Below is a small trained network, with its code and all its weights. Each question gives an input and a target symbol and asks what happens when units are switched off, that is, made to give their printed mean instead of their output.

import numpy as np


def w(rows, s, z=0):
    codes = np.array(rows[::2]) - 128.0
    scale = np.full(codes.shape[1], s)
    scale[-1] = z or s
    return codes * scale


def norm(h):
    return h / np.sqrt((h * h).mean(-1, keepdims=True) + 1e-5)


def f(y):
    return np.maximum(y, 0)


def softmax(a):
    e = np.exp(a - a.max(-1, keepdims=True))
    return e / e.sum(-1, keepdims=True)


def log_softmax(a):
    a = a - a.max(-1, keepdims=True)
    return a - np.log(np.exp(a).sum(-1, keepdims=True))


def net(x, mask):
    ids = ['αβγθπστφ'.index(c) for c in x.split()]
    T = len(ids)
    res = E[ids] + P[:T]
    u = 0
    for l in range(2):
        q, k, v = (norm(res) @ M[l].T for M in (Q, K, V))
        z = softmax(np.where(np.tri(T) > 0, q @ k.T / 4**0.5, -1e9)) @ v
        res = res + np.where(mask[u], z, O[l][:, -1]) @ O[l][:, :-1]
        u += 1
        y = f(norm(res) @ A[l][:, :-1].T + A[l][:, -1])
        res = res + np.where(mask[u : u + 12], y, B[l][:, -1]) @ B[l][:, :-1]
        u += 12
    return log_softmax(norm(res)[-1] @ U[:, :-1].T + U[:, -1])


Q, K, V, O, A, B = {}, {}, {}, {}, {}, {}
E = w([
[88,192,111,223,151,153,239,173,127,161,100,104],'α',
[253,132,146,154,130,180,157,71,129,95,156,105],'β',
[112,52,48,177,145,232,140,115,198,141,127,117],'γ',
[113,106,74,208,88,50,129,178,130,188,211,123],'θ',
[150,152,89,77,36,148,167,181,181,223,135,143],'π',
[68,121,139,105,116,9,79,109,147,121,128,63],'σ',
[155,147,105,154,128,83,141,201,139,119,10,156],'τ',
[129,105,85,126,36,154,179,22,65,140,116,159],'φ',
],0.021)
P = w([
[171,156,124,83,250,166,208,113,71,144,180,228],'0',
[115,115,164,80,138,105,171,173,45,97,164,162],'1',
[105,101,177,84,113,124,176,156,116,81,161,135],'2',
[109,109,156,99,111,116,169,148,145,68,141,137],'3',
[114,111,147,116,106,101,160,136,156,71,134,135],'4',
[120,112,135,126,108,93,148,128,160,82,125,129],'5',
[129,115,128,133,109,87,138,119,161,94,117,123],'6',
[133,120,119,144,112,83,129,115,158,105,110,115],'7',
[131,123,112,146,112,78,117,109,159,115,101,103],'8',
[131,128,103,152,113,81,105,109,153,128,95,95],'9',
[128,129,98,155,115,80,95,109,146,140,84,81],'10',
[126,138,91,161,114,87,82,111,132,148,76,68],'11',
[122,139,86,164,107,92,72,114,119,160,65,56],'12',
[119,145,88,171,101,100,63,119,104,174,54,47],'13',
],0.018)
Q[0] = w([
[164,1,86,237,11,106,160,141,183,68,12,108],'L0H1',
[127,91,145,193,80,128,105,198,152,145,137,41],'L0H1',
[124,129,126,189,140,99,62,46,89,206,99,143],'L0H1',
[64,124,59,147,189,77,183,89,212,54,75,186],'L0H1',
],0.0069)
K[0] = w([
[158,165,50,195,74,128,54,85,118,214,36,3],'L0H1',
[104,171,85,112,128,94,119,60,101,163,124,128],'L0H1',
[128,158,140,91,240,126,103,123,107,185,147,161],'L0H1',
[172,185,116,123,124,65,195,55,210,116,164,117],'L0H1',
],0.0079)
V[0] = w([
[61,118,143,1,210,128,176,167,164,124,133,92],'L0H1',
[18,96,96,92,156,128,168,65,2,120,60,137],'L0H1',
[11,93,46,159,76,94,153,194,157,184,106,135],'L0H1',
[108,95,93,69,65,115,176,105,143,155,125,203],'L0H1',
],0.0063)
O[0] = w([
[163,7,42,116,211,95,143,78,119,171,85,54,2],'L0H1',
[200,214,165,146,170,63,164,66,254,190,122,143,74],'L0H1',
[213,110,92,58,182,140,73,76,126,47,177,165,59],'L0H1',
[159,203,33,117,101,146,107,111,145,166,148,30,162],'L0H1',
],0.0075,0.0033)
A[0] = w([
[145,167,167,196,180,131,179,170,90,111,131,86,39],'L0N1',
[129,144,105,102,210,97,128,105,153,109,125,98,152],'L0N2',
[112,165,193,64,119,99,104,160,142,56,120,131,72],'L0N3',
[90,119,94,208,88,181,143,125,134,143,117,127,65],'L0N4',
[188,119,80,3,103,121,93,148,111,202,106,196,101],'L0N5',
[121,94,72,136,135,120,105,172,126,159,46,123,128],'L0N6',
[94,156,108,108,64,121,143,196,126,157,120,210,14],'L0N7',
[75,155,101,138,123,102,161,101,103,142,79,120,108],'L0N8',
[130,190,64,104,214,132,99,138,153,99,110,112,79],'L0N9',
[162,110,88,74,231,131,110,118,115,148,122,184,67],'L0N10',
[149,119,158,89,65,146,178,151,83,170,73,192,185],'L0N11',
[142,128,146,162,171,92,169,136,107,185,189,179,4],'L0N12',
],0.012,0.0041)
B[0] = w([
[219,57,110,167,92,148,190,163,106,169,130,177,254],'L0N1',
[131,134,172,109,41,162,124,184,99,155,131,177,182],'L0N2',
[104,173,131,175,105,168,138,215,75,129,145,150,174],'L0N3',
[132,90,154,154,201,154,143,127,97,231,160,66,226],'L0N4',
[42,143,115,164,111,167,238,106,105,108,186,164,181],'L0N5',
[147,105,157,141,139,177,97,85,184,59,146,222,194],'L0N6',
[131,115,117,137,174,157,122,38,189,112,87,131,179],'L0N7',
[167,116,154,145,63,98,67,168,88,145,119,123,202],'L0N8',
[147,123,86,91,123,142,191,150,155,147,128,222,159],'L0N9',
[130,99,91,84,154,86,87,119,86,79,200,154,144],'L0N10',
[81,83,133,147,139,160,222,98,171,101,111,157,250],'L0N11',
[94,107,87,71,115,254,113,161,139,115,186,106,164],'L0N12',
],0.0093,0.0075)
Q[1] = w([
[52,142,67,127,180,62,81,45,39,253,162,168],'L1H1',
[54,111,117,144,8,161,207,17,40,183,130,174],'L1H1',
[1,125,140,59,155,139,162,184,149,145,203,149],'L1H1',
[146,119,147,138,152,164,190,183,67,162,251,135],'L1H1',
],0.0073)
K[1] = w([
[135,137,82,84,108,103,154,144,149,139,184,141],'L1H1',
[154,247,116,140,113,139,119,118,166,178,97,124],'L1H1',
[141,130,118,43,146,128,170,141,111,108,165,156],'L1H1',
[154,128,119,165,122,153,116,107,105,101,150,107],'L1H1',
],0.015)
V[1] = w([
[115,231,94,202,194,176,138,225,188,93,205,179],'L1H1',
[123,126,70,153,166,208,124,132,118,217,215,89],'L1H1',
[161,162,171,70,160,146,88,104,164,32,195,54],'L1H1',
[155,124,38,155,252,254,194,24,181,116,47,158],'L1H1',
],0.0083)
O[1] = w([
[190,54,210,104,127,80,81,110,70,117,24,83,145],'L1H1',
[92,172,174,230,90,6,74,153,166,90,95,76,189],'L1H1',
[160,123,175,177,52,143,218,198,108,201,104,88,17],'L1H1',
[30,243,107,105,115,37,2,141,41,185,81,109,254],'L1H1',
],0.0085,0.008)
A[1] = w([
[118,155,177,144,156,139,203,200,93,253,95,136,67],'L1N1',
[161,134,144,125,109,132,107,152,139,113,143,67,105],'L1N2',
[142,134,107,137,172,179,166,92,145,113,94,84,86],'L1N3',
[125,90,164,106,103,103,96,141,152,124,136,128,65],'L1N4',
[23,178,109,86,157,177,174,107,121,128,156,120,4],'L1N5',
[90,72,48,83,218,134,85,155,156,186,199,73,80],'L1N6',
[139,148,151,141,183,117,130,108,159,87,41,197,78],'L1N7',
[133,164,138,132,154,114,122,93,101,123,117,134,137],'L1N8',
[159,126,121,62,177,152,116,84,92,184,99,100,105],'L1N9',
[118,125,156,114,126,74,89,162,152,125,130,102,87],'L1N10',
[118,126,136,132,118,86,138,134,196,136,134,109,82],'L1N11',
[103,98,151,112,114,158,146,129,179,122,144,163,67],'L1N12',
],0.019,0.014)
B[1] = w([
[106,130,102,245,35,155,189,174,99,237,53,141,251],'L1N1',
[111,124,115,79,168,121,116,102,128,115,101,133,163],'L1N2',
[185,133,131,123,178,56,103,81,113,162,150,112,143],'L1N3',
[158,164,80,163,159,132,162,79,111,123,118,100,157],'L1N4',
[62,249,124,63,152,142,182,86,214,117,240,98,171],'L1N5',
[104,165,229,118,125,66,76,152,88,247,115,135,160],'L1N6',
[146,115,96,134,209,52,89,132,162,104,69,228,172],'L1N7',
[100,118,132,104,148,142,165,174,151,136,135,136,179],'L1N8',
[166,88,115,89,101,177,78,123,199,141,146,118,142],'L1N9',
[141,86,171,113,140,142,156,144,138,176,168,143,175],'L1N10',
[159,117,106,128,150,158,124,98,96,100,103,119,140],'L1N11',
[92,149,127,113,128,108,73,149,108,156,108,100,156],'L1N12',
],0.019,0.012)
U = w([
[114,120,195,58,126,27,85,196,96,210,208,103,89],'α',
[195,76,117,136,232,125,193,44,119,205,221,115,5],'β',
[106,140,17,68,146,89,85,119,67,138,114,16,84],'γ',
[114,31,127,40,95,208,90,160,191,164,186,124,168],'θ',
[78,82,100,77,205,88,153,119,160,130,86,229,107],'π',
[59,222,101,109,181,169,168,138,163,139,254,122,206],'σ',
[98,118,83,152,66,156,190,134,96,211,110,140,209],'τ',
[148,147,223,84,101,175,139,112,58,54,150,143,192],'φ',
],0.005,0.0017)

Each question gives the input, a string of symbols that net reads in full, and the target symbol t.
The units are the heads (4 rows each of Q, K, V and O) and the neurons (one row each of A and B). Each row of codes is followed by its name. A weight is (code - 128) times the scale printed after its matrix; where a second scale follows, it is the last column's (O, A, B and U).
mask holds one flag per unit, layer by layer, with each layer's heads first. A switched-off unit (its flag False) gives its mean, the last column of its rows in O or B, instead of its output. The means were averaged over made-up inputs and are rounded, as every weight is.
A unit's drop is (log p(t) with every unit on - log p(t) with that unit switched off) / (log p(t) with every unit on - log p(t) with every unit switched off).
The circuit of an input: a set's keep is (log p(t) with only the set's units on - log p(t) with every unit switched off) / (log p(t) with every unit on - log p(t) with every unit switched off). Starting from the 12 units with the biggest drops (on a tie, the unit counted first), units are removed one at a time, each time the one whose removal leaves the highest keep (on an exact tie, the one counted first), for as long as the keep stays at least 0.8.
circuit, biggest first: the units of the circuit, biggest drop first
unit that matters most: the unit with the biggest drop
k most important neurons: the k neurons with the biggest drops, biggest first
top k neurons in layer l: the k neurons of layer l with the biggest drops, biggest first
input β τ α σ β σ π σ τ β, target β: unit that matters most	L1H1
input β β β π β τ θ β π γ, target α: circuit, biggest first	L1N6; L1N1
input γ τ φ β τ β σ θ σ, target β: top 3 neurons in layer 1	L1N4; L1N10; L1N1
input β γ φ, target σ: circuit, biggest first	L0N1; L1N5
input α φ τ σ α φ, target θ: circuit, biggest first	L0H1; L1H1; L1N9
input β σ φ β β σ φ τ σ β α φ, target θ: circuit, biggest first	L1H1; L0H1; L1N9
input γ σ σ π β γ σ θ θ π, target σ: circuit, biggest first	L0N5; L1N5
input φ σ φ φ τ σ, target β: 3 most important neurons	L0N3; L1N4; L0N7
input β β β β β τ β σ, target α: top 2 neurons in layer 1	L1N1; L1N10
input φ τ σ β β φ β σ σ α φ β σ θ, target α: 3 most important neurons	L1N6; L1N1; L0N1
input γ β σ τ τ φ β γ β, target α: 2 most important neurons	L1N1; L1N10
input π β σ β β τ α τ β β π φ β, target γ: top 4 neurons in layer 1	L1N1; L1N2; L1N5; L1N10
input α θ σ φ β β β σ σ β φ σ β σ, target θ: 2 most important neurons	L1N1; L1N12
input β φ β φ β β β σ β β α β, target π: 2 most important neurons	L0N8; L1N1
input φ σ φ φ σ φ, target β: top 2 neurons in layer 0	L0N11; L0N3
input α σ φ θ γ α β β σ β θ β, target φ: 2 most important neurons	L1N1; L1N7
input φ σ φ, target β: unit that matters most	L0N11
input β β π π β θ τ β, target φ: top 2 neurons in layer 0	L0N4; L0N9
input σ α τ β α β σ γ β σ, target γ: top 2 neurons in layer 0	L0N4; L0N3
input β φ α β φ β σ, target α: top 2 neurons in layer 0	L0N3; L0N7
input β π γ τ β τ π θ α π τ β θ, target β: top 2 neurons in layer 0	L0N5; L0N11
input β β σ β τ σ φ γ σ α φ, target α: 2 most important neurons	L0N1; L1N1
input γ τ σ β σ π σ τ τ α φ θ θ φ, target φ: 3 most important neurons	L1N1; L0N8; L0N7
input β φ θ σ β τ β θ β σ β φ γ φ, target α: 2 most important neurons	L0N12; L0N11
input α β β β τ β α π β γ φ φ α β, target α: top 2 neurons in layer 0	L0N11; L0N5
input τ σ β β σ α α β β β π β, target γ: top 3 neurons in layer 1	L1N1; L1N2; L1N5
input β α α β π γ β φ σ σ β, target σ: top 3 neurons in layer 1	L1N1; L1N7; L1N8
input β σ β, target β: 2 most important neurons	L0N1; L0N3
input β α σ φ β α φ σ β β σ, target γ: most important neuron	L0N3
